Each row has a name. Each piece below is followed by the name of the row it came from, unless a question asks for something else. Each question is about the rows just above it. Places in a row count from 1.

[  2 -92 -24 -43] : guto
[-10 -92 -24 -43] : muv
[  5  53  17 -15] : gagel
[ 5 53 17 32] : roned
Table of tags by key:
[-15] -> k501
[-43] -> k768
Join gagel by its entry at place 4:	k501
Among the named rows, does one hold [-43 -24 -92 -10] next to each other, in this order?	no
Does one of the named rows hold [17 32] side by side, in this order?	yes
Does one of the named rows hold [  2 -92] side by side, in this order?	yes
Go on from [  2 -92 -24] to the end of its row.	[-43]
Is [-24 -43] printed in one of the named rows, side by side and in this order?	yes
The row with [ 5 53 17 32] is	roned

[ -1 -42 -50   4  34 -48]  nen
[-19  20  27  85  -9  46]  kuvu
[ -1 -42 -50   4 -16 -22]  muv
[-42  -1 -50   4 -14  22]  tigu
[ -1 -42 -50   6 -17 -18]  Fes
Among the named rows, does one hold [-50   3] next to each other, in this order?	no
asked: [ -1 -42 -50   6 -17 -18]	Fes
Does one of the named rows hold [ -1 -41 -50] side by side, in this order?	no
Is [ -1 -50] printed in one of the named rows, side by side and in this order?	yes

